In the rows, 128 means zero.
Known rows:
(565): [116 131 126 128 134 156 133 109 143 132 127 140 112 133 120 139 111 135
 143 104 148 145 107 132 148 158 135 110 121 134 140 122 134]
(8): [124 126 131 131 131 207 141  89 133 144 137 138 128 125 120 113 107 111
 134 113 118 128 131 146 133 144 139 147 132 117 135 123 139]
(195): [116 129 115 125 131 156 126 111 140 138 130 120 113 119 122 155 126 120
 141  90 143 149 119 129 132 147 126 105 115 128 145 122 149]
(293): [121 132 132 131 130 200 139 100 135 145 130 135 126 126 120 114 105 115
 136 110 126 130 136 143 128 149 135 134 132 123 134 123 138]
(121): [125 131 144 123 129 112 131 141 124 147 123 126 132 127 122 109 116 133
 123 160 124 122 120 134  88 120 120 121 139 138 114 133 133]
(191): [122 133 140 122 130  82 124 144 129 141 120 123 126 127 118 127 123 141
 127 151 136 130 112 126  96 126 117 105 133 147 116 132 129]
(2): [118 131 115 130 133 173 131 106 139 127 136 136 114 131 122 142 117 126
 144 104 138 144 108 133 153 152 135 120 121 128 145 122 137]
(393): [132 126 130 127 130 120 133 132 120 128 136 137 135 138 129 107 123 126
 123 161 113 115 111 135 117 115 136 142 139 127 116 133 124]
(740): [122 115 129 134  77  96  95 191 118  49 147 121 138 118 171 151 150 140
  98  87 143 122 213  94 177 106 124 169 118 115 126 130 135]
(178): [135 123 139 129 130 132 137 132 120 123 134 142 138 142 130  96 121 130
 121 163 110 109 116 137 125 116 135 153 143 123 112 133 113]
(106): [134 118 101 120 132 127 127 140 116 124 151 123 133 125 134 128 146 113
 124 144 104 123 100 130 123 104 138 143 131 113 124 135 146]
(115): [124 127 121 122 134  97 126 150 129 126 133 136 123 137 123 126 125 141
 131 154 130 129  87 128 120 125 131 113 132 138 118 134 125]
(666): [157 122 177 143 120  34 140  78 126  98 105 132 137 154 116 127 163 160
 119 143 120 107 176 115 176 125 112 162 123 118 134 124  65]
(497): [131 135 148 122 123  76 125 143 125 154 116 106 139 113 121 127 136 128
 116 142 128 126 157 126  71 114 109 115 132 141 120 130 133]
(644): [130 121 101 118 129 121 122 145 117 130 147 117 132 120 137 133 144 111
 122 143 110 127 110 128 108 105 128 134 128 117 124 135 150]
(761): [157 131  80 149 148 229 117 132 115 108  83 127 138 100 180 144 146  82
 136  57 144 122 189 110 186 116 154 128 107 112 147 109  78]
(799): [126 123 117 122 134 113 126 147 122 133 139 128 130 130 131 120 130 125
 128 153 118 125  99 131 113 117 132 129 133 126 119 134 137]
(734): [128 125 115 121 131 114 126 142 121 130 139 128 131 133 131 121 130 125
 127 151 118 124  99 131 112 113 131 129 134 129 123 134 138]
(167): [126 129 117 121 133 121 125 148 122 139 140 128 129 128 127 122 129 126
 126 150 118 127 101 131 109 116 132 126 134 130 120 135 138]
(49): [127 138 164 124 125  96 133 133 127 152 111 122 138 124 121 106 115 132
 119 157 131 119 146 132  78 122 112 118 141 149 111 131 121]

Facts:
(846) η: (264)
(497) η: (179)
(293) η: (799)
(637) η: (235), (583)
(573) η: (574), (590), (85)
(56) η: (734)
(783) η: (590)
(799) η: (574)
(585) η: (574)
(115) η: (37), (574)
(769) η: (468)
(712) η: (574)
(195) η: (590)
(570) η: (115), (769), (640), (807), (85)
(636) η: (849)
(30) η: (644)
(848) η: (644)
(666) η: (310)
(464) η: (102), (574), (51)
(421) η: (644), (574)
(849) η: (179)
(477) η: (574), (217)
(644) η: (574)
(226) η: (644)
(8) η: (223)
(11) η: (421)
(102) η: (37)
(2) η: (85)
(235) η: (574), (849), (191)
(223) η: (574)
(121) η: (421), (574), (617)
(50) η: (237), (2), (574)
(665) η: (740)
(784) η: (167), (102)
(617) η: (37)
(638) η: (573)
(178) η: (308), (110)
(382) η: (740)
(167) η: (574)
(191) η: (37), (195)
(748) η: (36)
(135) η: (617)
(90) η: (574)
(418) η: (760), (195)
(264) η: (195), (565)
(393) η: (433)
(49) η: (497), (121)
(590) η: (574)
(565) η: (590), (85)
(673) η: (574), (223), (106), (110)
(37) η: (574)
(470) η: (264), (574)
(519) η: (636)
(217) η: (207)
(308) η: (433)
(433) η: (574)
(298) η: (513), (761)
(734) η: (574)
{(846), (51), (293), (585), (468), (769), (615), (712), (195), (570), (761), (421), (8), (2), (223), (50), (665), (85), (617), (638), (382), (807), (418), (590), (565), (673), (519), (433)} σ b
{(207), (497), (637), (573), (56), (783), (799), (115), (110), (36), (760), (513), (636), (30), (848), (583), (666), (640), (574), (464), (106), (849), (477), (237), (644), (226), (11), (102), (235), (121), (310), (784), (178), (167), (191), (748), (135), (90), (740), (264), (393), (49), (647), (179), (37), (470), (217), (308), (298), (734)} σ a

Rows:
No name comes twice in this set of rows, the named rows included.
[129 119 103 121 133 104 121 152 124 118 144 127 124 132 133 142 145 129
 132 144 120 134  88 121 133 116 132 120 126 124 125 134 136] => (237)
[136 120 115 125 131 129 131 130 118 120 145 131 135 134 133 117 136 123
 123 151 105 118 111 132 128 110 137 148 135 115 120 134 131] => (308)
[125 141 169 134 121 145 138  89 139 165  99 111 131 109 108 127 115 116
 124 100 146 134 196 135  91 150 105 118 126 139 138 117 132] => (519)
[127 124 113 118 132 111 123 150 122 132 140 122 129 128 130 131 136 128
 127 144 119 129 101 127 111 116 126 122 131 127 121 134 141] => (102)
[131 108  52 107 135 119 112 156 114 126 173  97 126 107 138 173 182  93
 129 127  99 146  77 121 112  93 131 118 116 102 141 137 191] => (574)
[119 122  78 122 134 164 123 111 137 117 151 122 108 120 125 172 145 114
 147  87 135 157  92 124 166 144 131 112 107 114 157 123 160] => (85)
[127 123 104 118 133 102 120 152 123 133 142 115 125 123 128 143 144 125
 128 141 121 134  93 125 106 111 123 112 125 126 126 134 152] => (37)
[118 126  99 125 133 172 128 107 138 137 140 124 113 118 125 155 129 115
 141  92 135 150 105 131 143 146 132 111 115 124 149 123 157] => (590)

The same elements again, as new rows of numbers:
Known rows:
(195): [123 142 167 127 157 112 118  93 130 141 146 130 101 166 153 136 138 142
 118 120 134 132 137 152 122 156 122 105 123 126 136 120 138 108  97  98
  99 120 132]
(393): [130 115 125 132 133 128 114 149 115 123 144 123 136 103 120 112 144 118
 150 125 116 151 125 144 143 140 120 133 128 129 140 131 134 131 122 134
 129 125 133]
(640): [126 119  96 128 133 121 132 123 119 127 148 117 115 144 116 130 159 131
 118 120 121 129 122 123 121 112 125 130 118 128 120 139 124 135 117 129
 174 126 123]
(135): [124 123  89 132 131 124 126 188 135 126 138 126 125 158 129 121 142 119
 132 125 120 139 126 123 133 123 131 134 123 132 129 136 125 121 123 127
 137 120 148]
(421): [116 135 133 128 127 107 134  90 140 120 136 128 172  81 149 147 101 109
 168 133 137 132 129 102 142 122 134 104 127 100 115 131 124 110 112 135
 160 128 133]
(644): [118 105  57 131 129 115 127 115 128 130 141 119 185  77 133 135 102 109
 196 116 140 134 131  92 140 129 136  96 150 109 100 128 121 124  85 129
 188 117 124]
(121): [120 109 143 134 130 119 121 197 146 120 139 130 131 151 149 123 128 105
 137 123 128 136 126 111 140 105 146 119 123 127 116 130 121 131 121 141
 153 123 134]
(179): [138 117 104 134 142 122 140 124 131 131 145 125 119 137 133 137 168 128
  93 116 115 131 125 138 129 123 122 124 118 129 111 129 116  98 125 152
 172 126  96]
(565): [118 124 154 126 150 116 138 105 134 126 128 131 114 124 139 135 137 130
  91 116 128 125 129 170 112 168 134 126 110 123 119 117 138 140 113  82
 114 124 129]
(167): [116 103 149 135 124 115 117 137 125 131 134 125 136 121 162 121 125 107
 141 105 135 133 127  97 128 127 135 106 148 135 113 127 122 138 120 142
 150 120 112]
(734): [114 105 156 135 123 115 118 139 125 130 133 126 136 122 159 121 124 107
 139 105 134 136 126  95 127 123 135 105 148 133 111 127 122 139 121 143
 147 121 111]
(583): [126 119  95 128 135 121 132 118 116 129 149 117 117 147 115 130 159 133
 121 118 122 130 122 117 121 113 121 128 120 129 122 141 124 131 118 132
 171 126 122]
(637): [121 123  83 132 131 125 132 141 119 134 136 126 136 141 122 122 142 126
 136 115 121 145 126 117 127 138 117 123 136 129 123 133 125 116 117 127
 139 120 131]
(235): [123 122  85 136 126 120 131 116 116 144 128 127 147 120 151 125 134 121
 133 100 126 144 130 101 123 157 112 109 161 138 114 127 119  99 118 141
 136 113 109]
(102): [137 148   6 134 117 124 117 196 131 138 137 115 119 151 150 121 141 124
 138 123 122 127 135 117 128 148 122 150 140 149 143 143 126 109 121 119
 134 101 174]
(37): [131 127  75 136 113 114 105 169 133 138 136 115 125 127 186 123 125 110
 140 110 136 119 136 100 128 140 136 126 154 150 128 135 123 125 119 135
 147 102 146]
(783): [125 101 108 128 154 125 122 149 129 137 144 128 116 155 133 123 147 132
 139 112 126 130 129 143 123 153 131 114 127 139 119 126 128 129 104 101
 127 123 123]
(846): [110 160 173 133 127 111 131 103 123 124 131 132 126 151 132 131 129 125
  99 127 129 154 128 122 129 118 115 118 121 102 132 122 136 114 116 130
 124 120 140]
(477): [118 107 137 127 128 119 121 161 127 124 137 123 126 136 148 119 130 116
 150 109 128 133 125 104 125 133 134 111 145 140 117 135 121 125 117 141
 140 130 117]
(217): [121 116 113 110 134 128 129 217 128 111 140 118  97 177 116 114 142 130
 171 116 113 134 118 108 119 146 131 123 137 154 130 152 119  96 117 143
 118 155 134]

Rows:
No name comes twice in this set of rows, the named rows included.
[104 138 122 139 139 118 118 154 117 132 142 126 117 205 104 112 135 131
  99 115 135 171 133 130 128 105 119 107 131  99 119 102 141 134  70 116
 147 105 140] => (264)
[117 127 120 127 130 119 153 114 132 116 113 130 136  85 132 134 133 119
  85 120 120 124 122 159 111 168 132 147 108 122 115 126 135 147 139  93
 126 125 135] => (2)
[136 114 118 140 145 126 141 170 143 130 133 137 133 140 142 131 154 118
  99 118 111 148 128 148 141 138 126 122 121 126 110 117 116  84 125 154
 143 123  99] => (497)
[127 127 236 130 121 111 107  78 119 117 137 126 137  50 181 126 122 104
 141 125 129 135 126 131 142 143 127 118 135 128 144 131 135 131 141 153
 114 131 116] => (433)
[120 158 152 130 135 112 126  95 124 130 138 129 120 146 142 135 135 132
 117 128 128 142 131 128 126 133 114 118 123 115 139 129 134 106 116 124
 117 121 141] => (418)
[126 118 110 131 133 127 122 153 118 125 142 125 132 127 118 116 144 121
 143 124 118 148 125 133 137 134 121 131 126 128 133 132 130 127 119 130
 136 123 135] => (178)
[122 116 109 132 127 118 122 146 125 131 137 122 133 131 146 122 134 116
 140 112 129 134 128 108 128 131 129 119 141 135 121 132 124 129 118 133
 145 117 129] => (464)
[111 133 218 132 118 105 123  83 128 125 126 132 133 101 182 134 117 107
 121 115 136 131 125  97 124 126 130 107 138 124 123 131 125 126 140 149
 123 126 115] => (223)
[137 124  70 141 140 127 151 132 129 144 124 136 147 121 144 133 153 125
 102 106 110 151 130 135 131 170 107 119 143 134 106 120 112  62 128 153
 134 118  89] => (849)
[117 141 189 130 124 111 128  91 126 124 131 130 130 110 161 134 127 117
 121 122 129 134 125 112 126 131 123 118 129 122 131 134 128 119 138 140
 122 128 125] => (673)
[117 104 143 134 126 116 118 136 126 130 136 124 135 119 160 122 126 109
 142 107 134 134 127 103 128 127 136 107 146 133 112 127 122 137 118 140
 151 120 113] => (90)
[126 117 108 116 135 124 131 160 122 118 151 113  93 168 113 126 159 136
 142 119 117 122 119 113 117 122 127 126 123 144 126 152 120 116 116 142
 160 146 124] => (207)

Now the same elements, written a new way:
Known rows:
(846): [136  94 107 126 171 102 118 103 127 146 101 116 151 187  97 130  61 124
 131 109  89 127 100 127 117 144 162]
(50): [152 122 117 113 137  74 151  91 119 105  84 128 160 135 123 113  97 125
 130 118  92 124 112 123  92 126 165]
(8): [136 129 136  98 130  54 150  92 106 106 133 117 125 132 109 124  92 116
 145 140 107 131 144 124  96 105 137]
(30): [108  51 134 110 107  77 155 169 119 157  99 143 151  91 135 117  98  97
 155 122 112 171 125 150  91  86 118]
(110): [102 105 178 116  88  71 112 142  98 121 185 150  57 140 114 149 136 103
 140 145 149 122 141 129  68 118  74]
(11): [116  65 141 114 107  70 146 164 119 151  97 142 144  93 136 117 106  99
 163 119 110 169 128 152  96  88 130]
(90): [122  78 160 114 124  56 136 146 113 144  98 158 134 117 124 127 114 106
 155 129 111 154 121 132  94 120 133]
(807): [153 167 119 120  93 167 110 130 124  81 116 117 120 134 105 102 104 115
 111  88 117  72 112 149  53 168 148]
(49): [115  85 140 130 148  77 160 155 108 157 105 148 131 126 149 104 139  84
 216 101 110 156 142 157 108 101 169]
(497): [114  96 143 127 142 109 133 178 105 152 145 133 103 145 144 109 139  76
 227  95 120 148 157 169 103 113 169]
(666): [ 84  74 109 134 131  98 157 136 115 203 126 109 119 182 132 115 112 117
 180  97 147 108 121 159  59  23 102]
(56): [116  75 147 120 124  63 139 145 116 154 103 157 125 118 128 130 121 113
 155 120 114 147 123 136  95 106 124]
(665): [ 95 180 106 153 215  82 176 166 123  83 109  41  99 117  71 142 100 194
 151 109 127  75 140 147 131  64 102]
(760): [106  54 131 143 153 132  82 167 122 184 138 136  88 205 108 158  84 111
 145 100 121 132 100 140 104 146 127]
(848): [107  51 133 114 111  75 150 167 118 156  98 140 154  89 132 123 100  95
 155 123 111 176 128 154  96  84 114]
(310): [ 80  76 118 131 108 131 122 164 111 193 152 103 101 185 118 125 102 109
 169  98 159 102 133 172  51  35  86]
(178): [107 101 169 124 136   9 157  99 103 145 135 160  99 132 122 135 155 120
 176 141 132 117 132 112  87  87 102]
(615): [112 138  99 124 145 125 150 133 112 127 146  76 104 160 105 115  94 110
 154 104 128  93 135 141  90  83 129]
(617): [141 116 122  93 115 128 123 144 105  96 133 102 136 121 110 108  74  91
 152 112 102 150 150 156  96 134 162]
(573): [125  79 142 128 133  88 115 130 126 157  85 171 133 144 126 127 110 127
 137 108 111 131  86 132  91 143 139]

Rows:
No name comes twice in this set of rows, the named rows included.
[119  85 152 114  91 124  96 180 113 135 131 155 109 127 118 132 112  90
 148 113 121 149 126 156  79 154 133] => (37)
[ 82  82 117 141 142 111 141 167 119 158 142 117  83 149 127 125 115 113
 179  99 143 100 123 147  83  81 101] => (647)
[105  94 166 116  89  72 120 143 104 132 158 153  81 139 116 143 128 103
 152 139 139 128 134 135  74 122  95] => (106)
[151 171 114 122 106 154 127 112 125  95 104 113 129 131 109  88 114 124
 119  85 116  70 104 148  55 162 151] => (769)
[137  87 117 121 154 142  81 129 121 130 139 110 118 204  96 149  50 113
 131 110  98 133 112 138 109 161 162] => (195)
[ 65 155 133 167 167 119 135 235 125 106 135  70  43 112  79 170 118 177
 145 104 165  83 132 162 105  87  54] => (740)
[119  56 131 141 143  88 110 139 128 175  91 168 127 172 122 144 102 119
 142 107 103 134  87 126 104 136 140] => (783)
[146 131 117 114 122 122 118 115 121 105 115 122 135 143 104 120  83 119
 108 107 108 104 108 137  81 153 147] => (2)
[127 101 147 129 101  96 125 145 123 133  94 166 122 118 130 111 130 110
 146  99 113 122 106 145  75 142 134] => (115)
[124 134 138 135  81 148  99 157 126 126 109 151  96 131 123 112 139 116
 126  84 132  84  95 151  45 166 127] => (640)

The same elements again, as new rows of numbers:
Known rows:
(748): [ 83  61 108  91 158 145  47  95 120 153 121 130 104 126 108 122 113 128
 143 161  63 158 169 182 155 124 125 177  66]
(167): [ 94  88 123 141 163 149  49  85 113 145 129 116  89 105 141 136 119 189
 154 164  82 160 139 126 136 130 130 155  88]
(784): [ 93  80 129 138 161 149  43  76 122 159 130 122  99 108 126 132 129 194
 151 165  81 169 130 127 148 134 141 170  91]
(590): [ 79 111 141 152 144 145  96 127 118 128 105 135 103 122 121 146 147 174
 145 147  81 116 119 171 125 119 123 144  93]
(195): [ 74 114 142 149 140 154 101 120 112 134 110 138 114 122 113 143 148 171
 154 152  69 113 116 177 120 123 128 154  93]
(783): [ 85  78 106 128 151 168  65 110 124 150 135 113 101 103 121 153 128 170
 150 167  71 137 140 152 147 139 147 156 106]
(191): [ 84  81 119 135 158 169  70  96 110 145 137 116 116 108 123 142 117 180
 162 158  69 147 133 137 129 138 147 167  92]
(769): [ 76  98 158 131 140 121  60 124 143 130 103 171 135 127 105 130 135 168
 124 146  98 124 113 163 141 104  99 141  93]
(310): [102  59 123 128 151 198  27 124 121 139 101 144  84 111 171 130 134 152
 147 161  52 148 129 150 132 105  87 176 110]
(8): [ 83  88 159 144 141 139  81 101 128 129  91 129 102 122 113 125 154 188
 146 171  96 140 112 165 131 114 128 157  85]
(382): [ 91 111 181 123 147 157 107 117 127 165  67 141  81 167 117  85 161 149
 143 153  76 150 107 178 188 128 108 188  90]
(637): [ 92  69 116 121 156 173  67  91 111 142 128 113 129 118 120 136 109 184
 159 161  70 158 115 146 132 142 145 174  93]
(135): [ 91  74 133 145 168 151  51  95 116 138 131 117 112 114 134 128 124 182
 152 158  77 169 139 131 136 139 132 173  88]
(2): [ 78 101 142 139 137 141  74 125 131 130 103 145 110 125 120 137 149 183
 133 146  95 123 115 167 134 114 117 135 100]
(85): [ 79 111 138 150 142 139  82 135 125 122 105 154 112 122 127 139 140 172
 137 144  92 106 126 171 128 109  94 127  90]
(585): [ 81  90 158 151 145 139  74  96 124 132  98 127 103 123 108 131 151 197
 141 153  94 148 110 161 132 121 134 158  94]
(298): [111 100 118 101 164 152  61  91 148 137 129 120 103 157 142 112 136 181
 125 169  79 145 137 127 160 114 144 194  70]
(433): [ 84  94 159 145 141 140  90 106 122 117  93 133 101 112 125 127 146 186
 148 181  98 124 119 169 127 102 114 150  73]
(207): [110  81  96 123 159 164  50 100 112 139 121 110  63 122 165 126 110 182
 151 147  97 144 127 142 142 121 114 153  95]
(615): [ 89  99 157 131 146 148  75 111 127 136  88 149 102 145 125 114 151 165
 141 152  76 140 115 173 141 111 107 174  77]

Rows:
No name comes twice in this set of rows, the named rows included.
[ 82  80 103  99 158 143  50  98 109 141 118 132 100 120 129 125 103 122
 146 158  64 153 176 176 144 119 106 166  58] => (36)
[ 82  90 147 140 136 141  70 111 135 136 100 138 110 127  99 132 153 186
 138 153  95 145 108 167 145 120 134 152 101] => (50)
[ 95  62 136 137 167 166  60 100 115 128 127 107 132 119 124 125 117 186
 154 158  76 173 132 137 129 144 132 180  87] => (49)
[ 86 115 167 157 149 133  70  90 114 133 100 142  95 133 134 122 138 195
 147 150  90 144 114 151 128 111 114 155  81] => (51)
[103  69 103 125 155 162  50  88 122 148 122 103  76 116 140 130 122 193
 150 161 100 163 122 142 142 129 141 155 105] => (477)
[ 94  81 104 132 155 160  60 114 119 133 131 119  90 109 146 137 115 180
 144 159  94 129 141 142 141 122 115 142  94] => (237)
[ 73  87 155 130 135 125  52 116 151 142 109 166 140 127  84 134 146 181
 126 149  95 138 113 166 155 117 120 146 105] => (570)
[ 98  70 116 157 171 153  63 120 111 111 124  90  88 120 158 129 125 182
 148 151  85 154 160 132 126 140 113 149  84] => (644)
[ 95  79 121 129 161 173  76 104 101 133 132 118 119 115 143 129  99 174
 161 155  72 143 123 140 123 128 126 166  85] => (583)
[ 85  74 120 138 158 146  44 103 125 142 133 129 112  99 124 139 114 185
 144 163  90 148 141 132 140 126 124 146  96] => (115)
[105 133 153 124 157 134  92 108 143 113 106 143 109 177 146 109 156 178
 127 152  85 128 112 147 141  94 121 184  58] => (761)

